Below are the code and all the weights of a small trained network. Each question names an input and a class and asks about switching units off, where a switched-off unit gives its printed mean instead of its output.

import numpy as np


def w(rows, s, z=0):
    codes = np.array(rows[::2]) - 128.0
    scale = np.full(codes.shape[1], s)
    scale[-1] = z or s
    return codes * scale


def norm(h):
    return h / np.sqrt((h * h).mean(-1, keepdims=True) + 1e-5)


def f(y):
    return np.maximum(y, 0)


def log_softmax(a):
    a = a - a.max(-1, keepdims=True)
    return a - np.log(np.exp(a).sum(-1, keepdims=True))


def net(x, mask):
    res = np.array(x, float).reshape(1, 5) / 4 @ E
    u = 0
    for l in range(2):
        y = f(norm(res) @ A[l][:, :-1].T + A[l][:, -1])
        res = res + np.where(mask[u : u + 3], y, B[l][:, -1]) @ B[l][:, :-1]
        u += 3
    return log_softmax(norm(res)[-1] @ U[:, :-1].T + U[:, -1])


A, B = {}, {}
E = w([
[85,175,136,146,213,182,120,176,57,206,129,133],'x0',
[182,174,94,252,121,45,114,171,143,240,81,192],'x1',
[106,209,106,178,52,139,114,33,185,154,168,147],'x2',
[130,126,130,130,125,130,130,127,123,130,124,128],'x3',
[123,104,135,137,124,136,135,115,119,135,130,135],'x4',
],0.012)
A[0] = w([
[52,232,132,142,163,223,118,93,91,203,179,138,27],'L0N0',
[69,252,117,158,106,224,121,36,147,176,177,136,11],'L0N1',
[54,196,131,95,144,241,126,58,135,99,195,122,83],'L0N2',
],0.024,0.011)
B[0] = w([
[174,161,76,190,161,191,148,188,189,120,55,110,230],'L0N0',
[103,104,172,145,74,5,133,91,61,157,94,132,241],'L0N1',
[105,125,137,59,133,175,109,110,130,107,196,135,251],'L0N2',
],0.019,0.025)
A[1] = w([
[152,125,106,161,30,79,126,2,234,81,196,151,4],'L1N0',
[138,215,103,243,122,91,109,103,160,251,168,186,126],'L1N1',
[147,73,136,113,252,145,126,232,76,143,161,144,44],'L1N2',
],0.028,0.0035)
B[1] = w([
[168,151,96,208,155,133,148,178,150,152,51,117,234],'L1N0',
[122,87,142,29,150,184,107,100,130,89,254,139,253],'L1N1',
[120,148,137,173,98,76,131,115,104,167,91,133,238],'L1N2',
],0.014,0.027)
U = w([
[114,113,189,138,47,32,143,70,36,198,72,136,82],'0',
[125,91,148,2,140,228,111,87,144,81,240,141,254],'1',
[199,172,62,209,162,212,166,182,185,165,29,115,74],'2',
],0.0079,0.002)

Each question gives the input, the list of numbers given to net, and the class t.
The units are the neurons (one row each of A and B). Each row of codes is followed by its name. A weight is (code - 128) times the scale printed after its matrix; where a second scale follows, it is the last column's (A, B and U).
mask holds one flag per neuron, layer by layer. A switched-off neuron (its flag False) gives its mean, the last column of its row in B, instead of its output. The means were averaged over made-up inputs and are rounded, as every weight is.
A unit's drop is (log p(t) with every unit on - log p(t) with that unit switched off) / (log p(t) with every unit on - log p(t) with every unit switched off).
The circuit of an input: a set's keep is (log p(t) with only the set's units on - log p(t) with every unit switched off) / (log p(t) with every unit on - log p(t) with every unit switched off). Starting from all 6 units, units are removed one at a time, each time the one whose removal leaves the highest keep (on an exact tie, the one counted first), for as long as the keep stays at least 0.8.
circuit, biggest first: the units of the circuit, biggest drop first
most important unit: the unit with the biggest drop
top k neurons: the k neurons with the biggest drops, biggest first
top k neurons in layer l: the k neurons of layer l with the biggest drops, biggest first
drop when u is switched off: that unit's drop, to one decimal
input [1,8,-7,-7,-7], class 1: top 2 neurons in layer 1 => [L1N1; L1N0]
input [-6,4,-1,-5,8], class 2: circuit, biggest first => [L1N0; L0N1; L0N0]
input [-8,-7,7,1,7], class 2: circuit, biggest first => [L1N0]
input [0,-3,-5,0,7], class 0: top 2 neurons in layer 0 => [L0N0; L0N2]
input [7,8,6,-7,3], class 1: top 3 neurons => [L1N1; L1N0; L1N2]
input [6,6,7,7,-5], class 0: top 3 neurons => [L0N1; L0N2; L1N0]
input [-2,7,6,8,4], class 1: top 2 neurons in layer 1 => [L1N1; L1N2]
input [-2,8,-7,8,1], class 1: circuit, biggest first => [L0N2; L1N1; L0N0; L0N1]
input [7,-5,6,7,6], class 2: top 2 neurons => [L0N0; L1N1]
input [-7,8,4,8,-5], class 1: top 2 neurons => [L1N1; L0N2]
input [5,4,5,-7,-3], class 0: top 3 neurons => [L0N1; L1N0; L0N2]
input [-8,-2,-5,1,-3], class 2: top 3 neurons => [L0N1; L1N1; L0N2]
input [-5,-5,-5,-3,-1], class 0: top 2 neurons => [L1N1; L0N2]
input [7,-3,6,-3,6], class 2: circuit, biggest first => [L0N0]
input [7,8,7,6,-8], class 1: top 2 neurons => [L1N1; L1N0]
input [-6,3,-2,-5,8], class 2: top 2 neurons => [L0N1; L0N0]
input [-3,6,-4,3,-1], class 1: top 2 neurons => [L0N2; L0N1]
input [6,-5,5,4,-4], class 2: top 3 neurons => [L0N0; L1N1; L1N2]
input [6,4,8,0,-3], class 0: top 2 neurons => [L0N1; L1N0]
input [-1,8,3,7,-7], class 1: circuit, biggest first => [L1N1]
input [6,7,5,-8,4], class 1: top 3 neurons => [L1N1; L1N0; L1N2]
input [2,-3,3,-1,-8], class 0: top 2 neurons => [L0N1; L1N1]
input [8,-5,-5,6,7], class 2: top 2 neurons => [L0N1; L1N1]
input [-5,-5,8,3,-1], class 0: top 2 neurons in layer 0 => [L0N1; L0N0]
input [-8,-7,1,-7,-7], class 2: top 2 neurons in layer 1 => [L1N0; L1N1]
input [-5,-2,1,7,1], class 2: drop when L0N1 is switched off => 0.1
input [3,0,-5,-1,-3], class 0: most important unit => L0N0
input [-2,-3,7,-8,6], class 0: drop when L0N1 is switched off => 4.3
input [-5,0,-2,-1,3], class 2: drop when L0N1 is switched off => 0.7
